Here is a tiny trained network, its code and every weight. The questions are about switching its units off for an input and a class, where a switched-off unit gives its printed mean instead of its output.

import numpy as np


def w(rows, s, z=0):
    codes = np.array(rows[::2]) - 128.0
    scale = np.full(codes.shape[1], s)
    scale[-1] = z or s
    return codes * scale


def f(y):
    return y / 2 * (1 + np.tanh(0.7978845608 * (y + 0.044715 * y**3)))


def log_softmax(a):
    a = a - a.max(-1, keepdims=True)
    return a - np.log(np.exp(a).sum(-1, keepdims=True))


def net(x, mask):
    res = np.array(x, float).reshape(1, 4) / 4 @ E
    y = f(res @ A[0][:, :-1].T + A[0][:, -1])
    res = res + np.where(mask, y, B[0][:, -1]) @ B[0][:, :-1]
    return log_softmax(res[-1] @ U[:, :-1].T + U[:, -1])


A, B = {}, {}
E = w([
[100,6,193],'x0',
[125,131,128],'x1',
[1,186,81],'x2',
[126,60,10],'x3',
],0.0091)
A[0] = w([
[155,212,158,104],'neuron 0',
[138,86,72,78],'neuron 1',
[36,89,222,134],'neuron 2',
[144,170,122,106],'neuron 3',
[114,133,93,94],'neuron 4',
[139,160,185,100],'neuron 5',
[115,58,117,108],'neuron 6',
[180,107,138,255],'neuron 7',
[133,190,167,85],'neuron 8',
[154,125,131,196],'neuron 9',
[111,95,242,133],'neuron 10',
[105,200,62,171],'neuron 11',
[124,176,168,76],'neuron 12',
[94,127,213,95],'neuron 13',
[13,99,142,186],'neuron 14',
[143,127,60,72],'neuron 15',
[90,133,114,131],'neuron 16',
[179,151,180,126],'neuron 17',
[223,227,144,137],'neuron 18',
[215,87,65,125],'neuron 19',
[232,47,195,208],'neuron 20',
[122,182,95,83],'neuron 21',
[117,86,123,65],'neuron 22',
[90,158,158,98],'neuron 23',
[10,145,181,155],'neuron 24',
[152,172,124,86],'neuron 25',
[171,98,84,88],'neuron 26',
[116,121,110,66],'neuron 27',
[84,149,107,117],'neuron 28',
[177,205,134,114],'neuron 29',
[169,30,159,224],'neuron 30',
[166,137,163,117],'neuron 31',
[163,144,196,118],'neuron 32',
[87,113,213,103],'neuron 33',
[75,171,163,83],'neuron 34',
[93,119,78,110],'neuron 35',
],0.014,0.008)
B[0] = w([
[158,79,57,176],'neuron 0',
[71,17,94,150],'neuron 1',
[156,144,22,205],'neuron 2',
[149,93,30,145],'neuron 3',
[96,101,117,138],'neuron 4',
[16,11,161,158],'neuron 5',
[152,120,61,158],'neuron 6',
[81,243,107,199],'neuron 7',
[148,84,130,159],'neuron 8',
[85,253,163,159],'neuron 9',
[154,134,56,204],'neuron 10',
[66,177,100,211],'neuron 11',
[127,48,131,150],'neuron 12',
[96,5,48,171],'neuron 13',
[105,224,133,203],'neuron 14',
[159,28,110,150],'neuron 15',
[102,149,148,148],'neuron 16',
[48,113,174,170],'neuron 17',
[67,148,75,205],'neuron 18',
[39,102,185,181],'neuron 19',
[75,190,115,249],'neuron 20',
[134,101,92,158],'neuron 21',
[172,52,52,133],'neuron 22',
[37,75,207,149],'neuron 23',
[96,195,155,206],'neuron 24',
[171,84,97,142],'neuron 25',
[114,60,204,148],'neuron 26',
[158,54,197,123],'neuron 27',
[64,128,183,157],'neuron 28',
[114,95,23,175],'neuron 29',
[88,183,87,223],'neuron 30',
[57,116,210,152],'neuron 31',
[96,126,147,172],'neuron 32',
[110,63,37,175],'neuron 33',
[133,108,167,159],'neuron 34',
[72,107,188,156],'neuron 35',
],0.0057,0.015)
U = w([
[112,72,134,247],'0',
[163,185,103,255],'1',
[178,143,36,81],'2',
[93,157,198,66],'3',
[162,178,162,114],'4',
[247,141,131,39],'5',
[193,72,146,32],'6',
],0.015,0.0071)

Each question gives the input, the list of numbers given to net, and the class t.
The units are the neurons (one row each of A and B). Each row of codes is followed by its name. A weight is (code - 128) times the scale printed after its matrix; where a second scale follows, it is the last column's (A, B and U).
mask holds one flag per neuron, in row order. A switched-off neuron (its flag False) gives its mean, the last column of its row in B, instead of its output. The means were averaged over made-up inputs and are rounded, as every weight is.
A unit's drop is (log p(t) with every unit on - log p(t) with that unit switched off) / (log p(t) with every unit on - log p(t) with every unit switched off).
The circuit of an input: a set's keep is (log p(t) with only the set's units on - log p(t) with every unit switched off) / (log p(t) with every unit on - log p(t) with every unit switched off). Starting from the 12 units with the biggest drops (on a tie, the unit counted first), units are removed one at a time, each time the one whose removal leaves the highest keep (on an exact tie, the one counted first), for as long as the keep stays at least 0.8.
units of the circuit, in order: the units of the circuit, biggest drop first
most important unit: the unit with the biggest drop
k most important neurons: the k neurons with the biggest drops, biggest first
drop when u is switched off: that unit's drop, to one decimal
input [-7,-2,6,-4], class 2: 2 most important neurons	(neuron 0; neuron 29)
input [-2,-5,-8,4], class 3: most important unit	neuron 19
input [-7,4,0,-5], class 2: units of the circuit, in order	(neuron 29; neuron 0)
input [8,4,-5,-6], class 2: units of the circuit, in order	(neuron 10; neuron 2)
input [6,8,8,-1], class 1: units of the circuit, in order	(neuron 2; neuron 14)
input [8,5,1,-5], class 2: units of the circuit, in order	(neuron 2; neuron 10)
input [-7,5,-2,-2], class 2: units of the circuit, in order	(neuron 29; neuron 0)
input [-8,-3,-2,-4], class 2: 2 most important neurons	(neuron 29; neuron 0)
input [7,7,4,-1], class 1: 2 most important neurons	(neuron 14; neuron 24)
input [5,-1,4,-6], class 0: 2 most important neurons	(neuron 13; neuron 23)
input [0,-2,-6,-7], class 0: 2 most important neurons	(neuron 5; neuron 13)
input [-6,-5,-6,6], class 0: 2 most important neurons	(neuron 19; neuron 26)
input [3,-2,-6,1], class 3: 2 most important neurons	(neuron 19; neuron 2)
input [7,-3,6,-8], class 0: units of the circuit, in order	(neuron 13)
input [6,-7,-2,-1], class 1: drop when neuron 0 is switched off	0.2
input [-5,5,-3,-6], class 0: drop when neuron 17 is switched off	0.2
input [-8,4,-3,-7], class 2: drop when neuron 10 is switched off	-0.1
